Below are the code and all the weights of a small trained network. Each question names an input and a class and asks about switching units off, where a switched-off unit gives its printed mean instead of its output.

import numpy as np


def w(rows, s, z=0):
    codes = np.array(rows[::2]) - 128.0
    scale = np.full(codes.shape[1], s)
    scale[-1] = z or s
    return codes * scale


def f(y):
    return y / 2 * (1 + np.tanh(0.7978845608 * (y + 0.044715 * y**3)))


def log_softmax(a):
    a = a - a.max(-1, keepdims=True)
    return a - np.log(np.exp(a).sum(-1, keepdims=True))


def net(x, mask):
    res = np.array(x, float).reshape(1, 5) / 4 @ E
    y = f(res @ A[0][:, :-1].T + A[0][:, -1])
    res = res + np.where(mask, y, B[0][:, -1]) @ B[0][:, :-1]
    return log_softmax(res[-1] @ U[:, :-1].T + U[:, -1])


A, B = {}, {}
E = w([
[128,129,131,129,130,128],'x0',
[2,185,76,151,101,65],'x1',
[146,68,130,60,230,46],'x2',
[127,128,128,127,127,128],'x3',
[128,129,129,128,129,129],'x4',
],0.0075)
A[0] = w([
[130,132,106,122,88,187,227],'N1',
[201,120,115,124,133,162,253],'N2',
[169,112,120,127,160,118,128],'N3',
[78,175,113,175,102,144,158],'N4',
[160,121,141,130,141,111,145],'N5',
[88,149,118,156,120,134,145],'N6',
[89,161,134,154,108,118,141],'N7',
[58,176,120,137,103,131,144],'N8',
[128,118,143,128,139,120,137],'N9',
[120,145,116,149,110,136,160],'N10',
[175,139,162,169,118,228,195],'N11',
[192,77,142,104,181,74,151],'N12',
[136,113,128,122,152,134,124],'N13',
[61,132,122,126,171,2,86],'N14',
[148,114,134,129,150,122,127],'N15',
],0.018,0.0046)
B[0] = w([
[118,159,189,208,116,164,186],'N1',
[174,78,155,127,128,237,213],'N2',
[107,94,131,72,129,137,170],'N3',
[32,97,157,145,125,108,215],'N4',
[127,95,119,105,133,137,155],'N5',
[74,113,126,146,138,96,176],'N6',
[66,116,132,127,129,92,183],'N7',
[41,106,153,130,133,70,215],'N8',
[139,119,125,112,145,124,137],'N9',
[93,125,155,145,124,124,158],'N10',
[226,202,153,215,116,207,219],'N11',
[124,18,124,15,160,120,245],'N12',
[118,108,120,102,130,136,145],'N13',
[248,253,44,122,112,57,248],'N14',
[117,108,125,92,133,137,151],'N15',
],0.028,0.012)
U = w([
[191,156,170,199,98,237,212],'0',
[31,101,148,152,114,94,109],'1',
[126,2,121,52,163,159,198],'2',
[202,213,41,117,118,93,3],'3',
],0.0058,0.00061)

Each question gives the input, the list of numbers given to net, and the class t.
The units are the neurons (one row each of A and B). Each row of codes is followed by its name. A weight is (code - 128) times the scale printed after its matrix; where a second scale follows, it is the last column's (A, B and U).
mask holds one flag per neuron, in row order. A switched-off neuron (its flag False) gives its mean, the last column of its row in B, instead of its output. The means were averaged over made-up inputs and are rounded, as every weight is.
A unit's drop is (log p(t) with every unit on - log p(t) with that unit switched off) / (log p(t) with every unit on - log p(t) with every unit switched off).
The circuit of an input: a set's keep is (log p(t) with only the set's units on - log p(t) with every unit switched off) / (log p(t) with every unit on - log p(t) with every unit switched off). Starting from the 12 units with the biggest drops (on a tie, the unit counted first), units are removed one at a time, each time the one whose removal leaves the highest keep (on an exact tie, the one counted first), for as long as the keep stays at least 0.8.
circuit, biggest first: the units of the circuit, biggest drop first
k most important neurons: the k neurons with the biggest drops, biggest first
drop when u is switched off: that unit's drop, to one decimal
input [5,-8,-2,5,-7], class 0: circuit, biggest first : N11
input [-3,1,-5,-6,3], class 1: 3 most important neurons : N4, N14, N2
input [7,1,0,-6,-3], class 1: circuit, biggest first : N11, N12
input [-1,1,0,-2,-7], class 1: 2 most important neurons : N14, N11
input [3,1,-7,0,-4], class 1: 2 most important neurons : N4, N8
input [-3,6,1,2,-2], class 3: 2 most important neurons : N14, N12
input [1,1,1,6,-7], class 3: 2 most important neurons : N12, N4
input [3,1,-8,7,-6], class 1: 2 most important neurons : N4, N8
input [-1,7,1,4,-1], class 3: 2 most important neurons : N14, N12
input [-3,-2,0,1,7], class 0: drop when N12 is switched off : 0.5
input [2,6,4,-4,-1], class 3: drop when N14 is switched off : 0.4
input [-3,7,3,3,1], class 3: drop when N14 is switched off : 3.7
